Below is a small trained network, with its code and all its weights. Each question gives an input and a target symbol and asks what happens when units are switched off, that is, made to give their printed mean instead of their output.

import numpy as np


def w(rows, s, z=0):
    codes = np.array(rows[::2]) - 128.0
    scale = np.full(codes.shape[1], s)
    scale[-1] = z or s
    return codes * scale


def f(y):
    return np.maximum(y, 0)


def softmax(a):
    e = np.exp(a - a.max(-1, keepdims=True))
    return e / e.sum(-1, keepdims=True)


def log_softmax(a):
    a = a - a.max(-1, keepdims=True)
    return a - np.log(np.exp(a).sum(-1, keepdims=True))


def net(x, mask):
    ids = ['αβγδεηθλμξπστφψω'.index(c) for c in x.split()]
    T = len(ids)
    res = E[ids] + P[:T]
    q, k, v = (res @ M[0].T for M in (Q, K, V))
    z = softmax(np.where(np.tri(T) > 0, q @ k.T / 4**0.5, -1e9)) @ v
    res = res + np.where(mask[0], z, O[0][:, -1]) @ O[0][:, :-1]
    y = f(res @ A[0][:, :-1].T + A[0][:, -1])
    res = res + np.where(mask[1:17], y, B[0][:, -1]) @ B[0][:, :-1]
    return log_softmax(res[-1] @ U[:, :-1].T + U[:, -1])


Q, K, V, O, A, B = {}, {}, {}, {}, {}, {}
E = w([
[190,142,122,120,206,202,150,67],'α',
[170,53,204,86,72,134,40,172],'β',
[93,147,152,88,91,138,190,175],'γ',
[212,129,115,143,76,63,150,107],'δ',
[26,101,52,119,98,110,178,113],'ε',
[27,78,134,187,111,74,72,114],'η',
[143,115,173,191,97,77,95,84],'θ',
[121,116,114,139,138,52,104,175],'λ',
[46,137,180,95,127,176,105,40],'μ',
[39,185,42,141,190,101,99,127],'ξ',
[69,85,80,136,101,40,166,124],'π',
[179,161,167,167,114,89,130,136],'σ',
[100,28,85,163,195,95,145,144],'τ',
[98,158,81,110,246,126,170,253],'φ',
[104,110,88,101,109,178,190,86],'ψ',
[110,155,115,127,220,56,153,95],'ω',
],0.018)
P = w([
[143,142,190,133,140,121,143,77],'0',
[131,146,77,165,135,181,80,100],'1',
[146,160,51,138,159,164,75,92],'2',
[146,161,12,138,165,154,65,91],'3',
[157,161,79,61,159,77,66,72],'4',
[185,170,91,10,155,53,85,58],'5',
[187,195,3,40,195,107,85,46],'6',
[188,157,113,43,131,40,123,57],'7',
],0.0057)
Q[0] = w([
[203,99,66,100,65,85,158,5],'h0',
[152,129,63,100,125,144,131,2],'h0',
[166,56,228,254,141,231,155,213],'h0',
[100,74,13,143,122,48,93,100],'h0',
],0.0049)
K[0] = w([
[124,94,154,83,89,164,18,123],'h0',
[151,129,126,16,106,177,113,30],'h0',
[167,84,131,198,3,206,225,109],'h0',
[148,139,63,66,115,202,55,220],'h0',
],0.0061)
V[0] = w([
[87,159,96,232,168,116,243,126],'h0',
[76,253,138,138,207,24,128,165],'h0',
[143,32,154,150,187,42,196,174],'h0',
[194,105,72,110,166,220,38,194],'h0',
],0.0072)
O[0] = w([
[174,126,56,125,93,189,177,89,3],'h0',
[109,118,133,250,132,170,175,166,204],'h0',
[168,105,61,133,214,169,132,177,166],'h0',
[151,124,201,95,172,66,182,159,185],'h0',
],0.012,0.0031)
A[0] = w([
[118,33,89,165,179,72,91,99,115],'n0',
[102,254,110,239,133,65,121,160,219],'n1',
[191,198,134,171,106,107,74,168,254],'n2',
[193,199,181,106,169,209,92,115,135],'n3',
[106,91,98,109,50,180,119,179,126],'n4',
[44,185,60,156,121,50,120,142,93],'n5',
[157,179,151,50,136,175,185,144,164],'n6',
[244,220,100,121,113,96,168,144,165],'n7',
[138,92,99,150,146,77,79,87,147],'n8',
[145,112,148,99,109,208,156,186,105],'n9',
[81,209,150,74,130,173,146,147,89],'n10',
[180,95,218,118,154,61,114,65,75],'n11',
[221,80,109,74,95,134,96,133,189],'n12',
[130,115,57,121,138,81,96,246,46],'n13',
[61,168,90,165,153,201,111,127,45],'n14',
[45,86,173,123,70,184,94,160,147],'n15',
],0.0095,0.0041)
B[0] = w([
[186,122,78,119,105,160,98,228,228],'n0',
[149,114,230,116,107,173,149,92,253],'n1',
[25,9,155,158,225,116,102,51,194],'n2',
[199,87,178,164,65,2,151,85,157],'n3',
[198,47,212,72,167,37,155,152,159],'n4',
[151,80,183,115,93,54,162,165,223],'n5',
[160,178,135,65,111,90,14,158,150],'n6',
[93,190,93,218,141,94,216,203,161],'n7',
[121,169,108,214,126,193,96,192,205],'n8',
[129,237,195,81,172,109,75,117,149],'n9',
[80,152,107,122,132,153,40,120,143],'n10',
[165,122,61,170,122,188,143,102,254],'n11',
[49,188,79,101,164,67,175,189,186],'n12',
[50,68,114,136,96,151,159,33,197],'n13',
[119,172,142,90,18,142,109,148,197],'n14',
[115,225,165,119,109,129,130,121,189],'n15',
],0.0076,0.011)
U = w([
[254,162,139,146,119,59,141,78,47],'α',
[121,117,216,129,231,40,63,164,203],'β',
[163,170,114,38,133,205,115,102,220],'γ',
[46,201,92,162,174,141,186,175,43],'δ',
[198,63,75,110,59,70,168,127,49],'ε',
[161,221,151,98,95,163,75,230,42],'η',
[49,150,101,167,108,181,51,27,51],'θ',
[112,52,110,163,150,211,60,40,114],'λ',
[64,150,185,162,76,84,126,41,69],'μ',
[144,141,204,195,108,72,171,58,108],'ξ',
[207,68,50,112,148,151,141,170,99],'π',
[54,27,150,142,179,163,159,73,64],'σ',
[151,140,31,177,159,102,146,172,231],'τ',
[206,148,152,132,202,181,212,162,255],'φ',
[59,109,77,74,61,72,182,106,108],'ψ',
[125,160,128,189,98,149,81,195,99],'ω',
],0.0073,0.0056)

Each question gives the input, a string of symbols that net reads in full, and the target symbol t.
The units are the heads (4 rows each of Q, K, V and O) and the neurons (one row each of A and B). Each row of codes is followed by its name. A weight is (code - 128) times the scale printed after its matrix; where a second scale follows, it is the last column's (O, A, B and U).
mask holds one flag per unit, heads first, then neurons. A switched-off unit (its flag False) gives its mean, the last column of its rows in O or B, instead of its output. The means were averaged over made-up inputs and are rounded, as every weight is.
A unit's drop is (log p(t) with every unit on - log p(t) with that unit switched off) / (log p(t) with every unit on - log p(t) with every unit switched off).
The circuit of an input: a set's keep is (log p(t) with only the set's units on - log p(t) with every unit switched off) / (log p(t) with every unit on - log p(t) with every unit switched off). Starting from the 12 units with the biggest drops (on a tie, the unit counted first), units are removed one at a time, each time the one whose removal leaves the highest keep (on an exact tie, the one counted first), for as long as the keep stays at least 0.8.
units of the circuit, in order: the units of the circuit, biggest drop first
unit that matters most: the unit with the biggest drop
top k neurons: the k neurons with the biggest drops, biggest first
input β σ ω η τ, target τ: units of the circuit, in order => n1, n0
input ω δ γ β ξ θ μ, target μ: top 2 neurons => n0, n11
input ξ ψ η π, target ε: units of the circuit, in order => h0, n5, n4, n2
input ξ π ε ξ π, target ξ: units of the circuit, in order => h0, n1
input δ θ η ε β β ξ, target μ: top 2 neurons => n14, n1
input θ π τ ε η γ, target η: unit that matters most => n6
input β ψ γ η ξ β γ, target β: units of the circuit, in order => n11, n6
input ω γ γ, target η: top 4 neurons => n14, n9, n13, n2
input μ ε φ η η, target ω: top 2 neurons => n0, n2
input β ε η, target ω: units of the circuit, in order => n8, n0
input η ε ε δ, target τ: units of the circuit, in order => h0, n7
input θ ω τ φ ω, target φ: units of the circuit, in order => h0, n1
input τ β β θ, target β: top 2 neurons => n2, n13
input η η ξ σ, target ξ: units of the circuit, in order => n1, n0
input ε σ φ ξ φ ε, target φ: top 2 neurons => n13, n2
input η ω ξ β ε μ, target θ: units of the circuit, in order => n10, h0
input π ω ε, target ε: top neuron => n4
input ε β β τ η τ τ, target π: top 2 neurons => n0, n11
input θ ω π λ ψ, target γ: units of the circuit, in order => n5, n2, n7
input α ξ δ ψ π σ, target ξ: top neuron => n0
input ε β ψ τ δ, target τ: top 3 neurons => n11, n7, n1
input β δ σ, target β: top 3 neurons => n2, n13, n14
input σ π β γ ε α, target α: top 2 neurons => n3, n11
